Here is a tiny trained network, its code and every weight. The questions are about switching its units off for an input and a target symbol, where a switched-off unit gives its printed mean instead of its output.

import numpy as np


def w(rows, s, z=0):
    codes = np.array(rows[::2]) - 128.0
    scale = np.full(codes.shape[1], s)
    scale[-1] = z or s
    return codes * scale


def f(y):
    return np.maximum(y, 0)


def softmax(a):
    e = np.exp(a - a.max(-1, keepdims=True))
    return e / e.sum(-1, keepdims=True)


def log_softmax(a):
    a = a - a.max(-1, keepdims=True)
    return a - np.log(np.exp(a).sum(-1, keepdims=True))


def net(x, mask):
    ids = ['αβγεμξπστφψ'.index(c) for c in x.split()]
    T = len(ids)
    res = E[ids] + P[:T]
    u = 0
    for l in range(3):
        q, k, v = (res @ M[l].T for M in (Q, K, V))
        z = softmax(np.where(np.tri(T) > 0, q @ k.T / 4**0.5, -1e9)) @ v
        res = res + np.where(mask[u], z, O[l][:, -1]) @ O[l][:, :-1]
        u += 1
        y = f(res @ A[l][:, :-1].T + A[l][:, -1])
        res = res + np.where(mask[u : u + 8], y, B[l][:, -1]) @ B[l][:, :-1]
        u += 8
    return log_softmax(res[-1] @ U[:, :-1].T + U[:, -1])


Q, K, V, O, A, B = {}, {}, {}, {}, {}, {}
E = w([
[96,94,82],'α',
[209,166,76],'β',
[157,155,168],'γ',
[134,150,181],'ε',
[157,169,182],'μ',
[80,95,131],'ξ',
[165,160,181],'π',
[197,185,156],'σ',
[192,151,74],'τ',
[13,2,142],'φ',
[130,115,79],'ψ',
],0.014)
P = w([
[183,41,102],'0',
[34,162,175],'1',
[64,218,1],'2',
[246,41,77],'3',
[35,180,217],'4',
[70,220,10],'5',
[225,46,74],'6',
[18,213,251],'7',
[64,226,23],'8',
[214,58,70],'9',
[33,183,234],'10',
],0.0073)
Q[0] = w([
[64,229,57],'0.h1',
[1,236,72],'0.h1',
[137,71,124],'0.h1',
[225,147,251],'0.h1',
],0.0073)
K[0] = w([
[180,19,53],'0.h1',
[223,8,114],'0.h1',
[140,177,167],'0.h1',
[103,160,117],'0.h1',
],0.015)
V[0] = w([
[135,145,207],'0.h1',
[77,141,2],'0.h1',
[192,82,201],'0.h1',
[110,170,92],'0.h1',
],0.0055)
O[0] = w([
[253,94,95,126],'0.h1',
[119,121,71,45],'0.h1',
[150,8,96,254],'0.h1',
[160,147,130,73],'0.h1',
],0.0037,0.00093)
A[0] = w([
[133,115,7,247],'0.n1',
[94,84,93,142],'0.n2',
[133,53,135,45],'0.n3',
[172,209,83,168],'0.n4',
[188,124,96,3],'0.n5',
[133,131,95,85],'0.n6',
[194,226,151,194],'0.n7',
[173,159,105,9],'0.n8',
],0.013,0.0031)
B[0] = w([
[95,219,236,206],'0.n1',
[132,219,75,163],'0.n2',
[244,126,212,150],'0.n3',
[2,57,25,214],'0.n4',
[168,54,198,154],'0.n5',
[153,153,124,138],'0.n6',
[76,242,173,255],'0.n7',
[217,62,174,151],'0.n8',
],0.0064,0.0085)
Q[1] = w([
[143,97,114],'1.h1',
[165,170,181],'1.h1',
[109,94,91],'1.h1',
[130,143,247],'1.h1',
],0.016)
K[1] = w([
[124,160,122],'1.h1',
[120,181,188],'1.h1',
[134,157,3],'1.h1',
[66,131,218],'1.h1',
],0.015)
V[1] = w([
[74,2,175],'1.h1',
[186,153,98],'1.h1',
[106,80,228],'1.h1',
[187,181,69],'1.h1',
],0.0077)
O[1] = w([
[20,45,186,2],'1.h1',
[165,112,86,51],'1.h1',
[86,1,184,253],'1.h1',
[192,76,71,54],'1.h1',
],0.0066,0.0033)
A[1] = w([
[110,174,137,148],'1.n1',
[69,96,72,79],'1.n2',
[139,160,125,255],'1.n3',
[50,123,48,202],'1.n4',
[122,142,9,23],'1.n5',
[45,130,132,89],'1.n6',
[172,2,128,43],'1.n7',
[191,28,76,115],'1.n8',
],0.0094,0.0069)
B[1] = w([
[113,126,118,216],'1.n1',
[96,97,170,136],'1.n2',
[106,155,83,254],'1.n3',
[160,60,76,205],'1.n4',
[98,64,122,131],'1.n5',
[185,125,125,190],'1.n6',
[31,217,63,133],'1.n7',
[67,8,25,131],'1.n8',
],0.011,0.0088)
Q[2] = w([
[124,2,25],'2.h1',
[111,244,118],'2.h1',
[125,95,136],'2.h1',
[214,141,203],'2.h1',
],0.0058)
K[2] = w([
[164,64,2],'2.h1',
[127,224,157],'2.h1',
[164,161,88],'2.h1',
[147,131,139],'2.h1',
],0.0086)
V[2] = w([
[138,175,105],'2.h1',
[230,170,234],'2.h1',
[255,69,21],'2.h1',
[160,168,129],'2.h1',
],0.0051)
O[2] = w([
[73,100,162,175],'2.h1',
[132,91,131,68],'2.h1',
[63,14,90,3],'2.h1',
[116,53,254,145],'2.h1',
],0.0059,0.0047)
A[2] = w([
[187,143,90,142],'2.n1',
[165,179,167,2],'2.n2',
[116,103,105,86],'2.n3',
[88,165,112,131],'2.n4',
[127,92,111,179],'2.n5',
[194,130,63,197],'2.n6',
[250,110,171,136],'2.n7',
[97,140,79,177],'2.n8',
],0.018,0.0084)
B[2] = w([
[201,134,232,168],'2.n1',
[135,33,54,203],'2.n2',
[86,93,103,140],'2.n3',
[149,88,198,254],'2.n4',
[155,59,139,159],'2.n5',
[247,125,118,211],'2.n6',
[3,47,82,164],'2.n7',
[83,170,80,249],'2.n8',
],0.011,0.0097)
U = w([
[152,186,136,157],'α',
[137,141,193,146],'β',
[123,111,72,93],'γ',
[4,148,97,159],'ε',
[102,77,127,65],'μ',
[122,146,170,144],'ξ',
[127,123,117,144],'π',
[203,72,131,3],'σ',
[161,144,127,127],'τ',
[67,187,173,248],'φ',
[162,139,177,148],'ψ',
],0.019,0.0064)

Each question gives the input, a string of symbols that net reads in full, and the target symbol t.
The units are the heads (4 rows each of Q, K, V and O) and the neurons (one row each of A and B). Each row of codes is followed by its name. A weight is (code - 128) times the scale printed after its matrix; where a second scale follows, it is the last column's (O, A, B and U).
mask holds one flag per unit, layer by layer, with each layer's heads first. A switched-off unit (its flag False) gives its mean, the last column of its rows in O or B, instead of its output. The means were averaged over made-up inputs and are rounded, as every weight is.
A unit's drop is (log p(t) with every unit on - log p(t) with that unit switched off) / (log p(t) with every unit on - log p(t) with every unit switched off).
The circuit of an input: a set's keep is (log p(t) with only the set's units on - log p(t) with every unit switched off) / (log p(t) with every unit on - log p(t) with every unit switched off). Starting from the 12 units with the biggest drops (on a tie, the unit counted first), units are removed one at a time, each time the one whose removal leaves the highest keep (on an exact tie, the one counted first), for as long as the keep stays at least 0.8.
circuit, biggest first: the units of the circuit, biggest drop first
unit that matters most: the unit with the biggest drop
top k neurons: the k neurons with the biggest drops, biggest first
top k neurons in layer l: the k neurons of layer l with the biggest drops, biggest first
input β σ σ τ μ σ ε, target μ: top 2 neurons : 0.n4; 2.n7
input τ μ ε σ ε ψ β σ ε, target α: circuit, biggest first : 2.n2; 1.h1; 2.n7; 0.n1
input β σ α μ ε τ γ, target ε: circuit, biggest first : 2.n7; 0.n4; 1.n4; 2.h1
input σ σ ε μ μ ξ ξ φ γ, target ε: top 3 neurons in layer 0 : 0.n7; 0.n3; 0.n6
input β μ ε α, target μ: circuit, biggest first : 2.n7; 0.n4; 0.n3
input μ α ε β σ γ ε μ τ β, target μ: circuit, biggest first : 0.n5; 2.n7
input ξ ε μ σ σ σ μ φ, target μ: circuit, biggest first : 1.n6
input α ε ψ ξ, target ε: top 4 neurons : 0.n4; 0.n3; 2.n7; 1.n4
input ψ σ ε φ, target σ: top 3 neurons : 0.n7; 0.n2; 0.n4
input ε ε σ τ τ α σ σ σ ε, target σ: circuit, biggest first : 0.n1; 2.n6
input ξ γ ξ σ γ φ ξ ε α α, target ε: top 2 neurons in layer 1 : 1.n4; 1.n6
input φ σ μ, target ε: top 3 neurons in layer 1 : 1.n2; 1.n4; 1.n1
input φ σ σ, target ε: top 3 neurons in layer 0 : 0.n7; 0.n4; 0.n3
input μ σ γ σ σ ε, target α: unit that matters most : 2.n2
input γ ε β ψ, target ε: top 4 neurons : 0.n1; 0.n4; 2.n7; 1.n4
input φ π ψ μ σ σ φ, target σ: top 3 neurons : 0.n7; 0.n1; 0.n2
input ξ ε ε τ, target ε: circuit, biggest first : 0.n5; 2.n7
input ψ ε μ φ σ μ, target ε: top 2 neurons : 0.n4; 0.n7
input α γ σ ψ ψ γ, target γ: circuit, biggest first : 0.n4; 1.n4
input μ φ ε σ σ ε ε σ τ μ, target σ: circuit, biggest first : 1.h1; 0.n7; 2.n6
input σ μ σ μ ε ε φ, target ε: circuit, biggest first : 2.n6
input γ σ ε ε φ τ ε, target φ: top 3 neurons : 1.n4; 0.n4; 2.n6
input ε μ σ τ, target μ: circuit, biggest first : 2.n7; 0.n5
input ε α σ ξ φ, target μ: top 2 neurons : 0.n7; 2.n8
input α μ σ ε, target μ: circuit, biggest first : 2.n7; 0.n4
input ξ σ ε σ σ α, target α: top 3 neurons : 0.n1; 1.n4; 0.n4
input σ ψ σ ε σ μ ε μ ε σ, target μ: top 2 neurons : 2.n7; 0.n7
input ψ τ α φ α π, target ε: unit that matters most : 2.h1
input γ ψ μ σ ξ σ σ μ σ σ, target μ: top 3 neurons : 2.n7; 1.n4; 0.n7
